Here is a tiny trained network, its code and every weight. The questions are about switching its units off for an input and a class, where a switched-off unit gives its printed mean instead of its output.

import numpy as np


def w(rows, s, z=0):
    codes = np.array(rows[::2]) - 128.0
    scale = np.full(codes.shape[1], s)
    scale[-1] = z or s
    return codes * scale


def f(y):
    return np.maximum(y, 0)


def log_softmax(a):
    a = a - a.max(-1, keepdims=True)
    return a - np.log(np.exp(a).sum(-1, keepdims=True))


def net(x, mask):
    res = np.array(x, float).reshape(1, 4) / 4 @ E
    y = f(res @ A[0][:, :-1].T + A[0][:, -1])
    res = res + np.where(mask, y, B[0][:, -1]) @ B[0][:, :-1]
    return log_softmax(res[-1] @ U[:, :-1].T + U[:, -1])


A, B = {}, {}
E = w([
[128,116,111,23],'x0',
[136,3,93,130],'x1',
[72,176,58,156],'x2',
[68,135,148,123],'x3',
],0.016)
A[0] = w([
[128,108,73,125,3],'n1',
[114,210,112,193,132],'n2',
[133,83,42,89,137],'n3',
[99,97,196,115,66],'n4',
[118,216,151,178,133],'n5',
[130,119,44,111,113],'n6',
[108,108,101,79,219],'n7',
[125,80,180,162,180],'n8',
[182,137,125,92,114],'n9',
[150,127,153,16,166],'n10',
[166,130,182,118,142],'n11',
[117,73,78,122,148],'n12',
[92,112,178,131,77],'n13',
[81,184,124,135,223],'n14',
[144,140,132,40,173],'n15',
[156,105,142,166,60],'n16',
[152,90,138,198,159],'n17',
[181,113,193,110,236],'n18',
[198,126,151,98,86],'n19',
[181,122,167,82,85],'n20',
[25,107,168,52,54],'n21',
[98,155,148,139,173],'n22',
[115,164,128,161,27],'n23',
[137,135,6,134,157],'n24',
[148,111,136,205,158],'n25',
[70,100,96,137,157],'n26',
[203,109,171,187,67],'n27',
[99,90,194,131,180],'n28',
],0.018,0.0049)
B[0] = w([
[123,100,142,135,157],'n1',
[67,86,113,6,253],'n2',
[136,103,185,164,211],'n3',
[175,144,106,228,171],'n4',
[105,97,109,26,253],'n5',
[112,94,190,161,183],'n6',
[115,145,179,163,194],'n7',
[157,136,69,185,200],'n8',
[113,139,192,79,169],'n9',
[155,196,194,133,234],'n10',
[180,136,140,66,186],'n11',
[137,84,134,201,203],'n12',
[124,152,94,167,158],'n13',
[46,146,86,65,229],'n14',
[111,203,179,120,211],'n15',
[169,90,105,131,167],'n16',
[163,60,89,136,211],'n17',
[207,157,119,69,221],'n18',
[153,129,174,48,183],'n19',
[196,160,171,105,190],'n20',
[121,189,67,239,209],'n21',
[108,123,86,105,186],'n22',
[118,113,121,77,174],'n23',
[51,59,201,153,212],'n24',
[131,67,72,89,210],'n25',
[90,101,151,198,193],'n26',
[152,138,72,101,206],'n27',
[150,149,77,186,190],'n28',
],0.011,0.017)
U = w([
[236,201,221,82,163],'0',
[39,220,166,133,1],'1',
[83,1,225,198,148],'2',
[161,236,63,119,133],'3',
[8,47,105,46,136],'4',
[131,145,113,242,193],'5',
[245,56,21,132,87],'6',
],0.0095,0.0039)

Each question gives the input, the list of numbers given to net, and the class t.
The units are the neurons (one row each of A and B). Each row of codes is followed by its name. A weight is (code - 128) times the scale printed after its matrix; where a second scale follows, it is the last column's (A, B and U).
mask holds one flag per neuron, in row order. A switched-off neuron (its flag False) gives its mean, the last column of its row in B, instead of its output. The means were averaged over made-up inputs and are rounded, as every weight is.
A unit's drop is (log p(t) with every unit on - log p(t) with that unit switched off) / (log p(t) with every unit on - log p(t) with every unit switched off).
The circuit of an input: a set's keep is (log p(t) with only the set's units on - log p(t) with every unit switched off) / (log p(t) with every unit on - log p(t) with every unit switched off). Starting from the 12 units with the biggest drops (on a tie, the unit counted first), units are removed one at a time, each time the one whose removal leaves the highest keep (on an exact tie, the one counted first), for as long as the keep stays at least 0.8.
circuit, biggest first: the units of the circuit, biggest drop first
top k neurons: the k neurons with the biggest drops, biggest first
drop when u is switched off: that unit's drop, to one decimal
input [-5,3,7,-8], class 2: circuit, biggest first => [n24]
input [8,5,-1,1], class 0: top 2 neurons => [n10 n15]
input [-5,-8,-7,1], class 4: top 2 neurons => [n5 n2]
input [5,0,6,5], class 1: top 3 neurons => [n21 n14 n17]
input [7,-5,6,3], class 1: top 2 neurons => [n21 n15]
input [8,-7,5,-3], class 1: top 2 neurons => [n15 n10]
input [0,4,-8,3], class 0: top 3 neurons => [n10 n20 n19]
input [5,0,0,3], class 1: top 2 neurons => [n21 n18]
input [1,1,4,4], class 2: top 2 neurons => [n5 n2]
input [3,5,-6,8], class 5: drop when n21 is switched off => 0.1
input [-3,-2,-3,4], class 6: drop when n24 is switched off => 0.2
input [-3,-1,-2,3], class 6: drop when n24 is switched off => 0.2
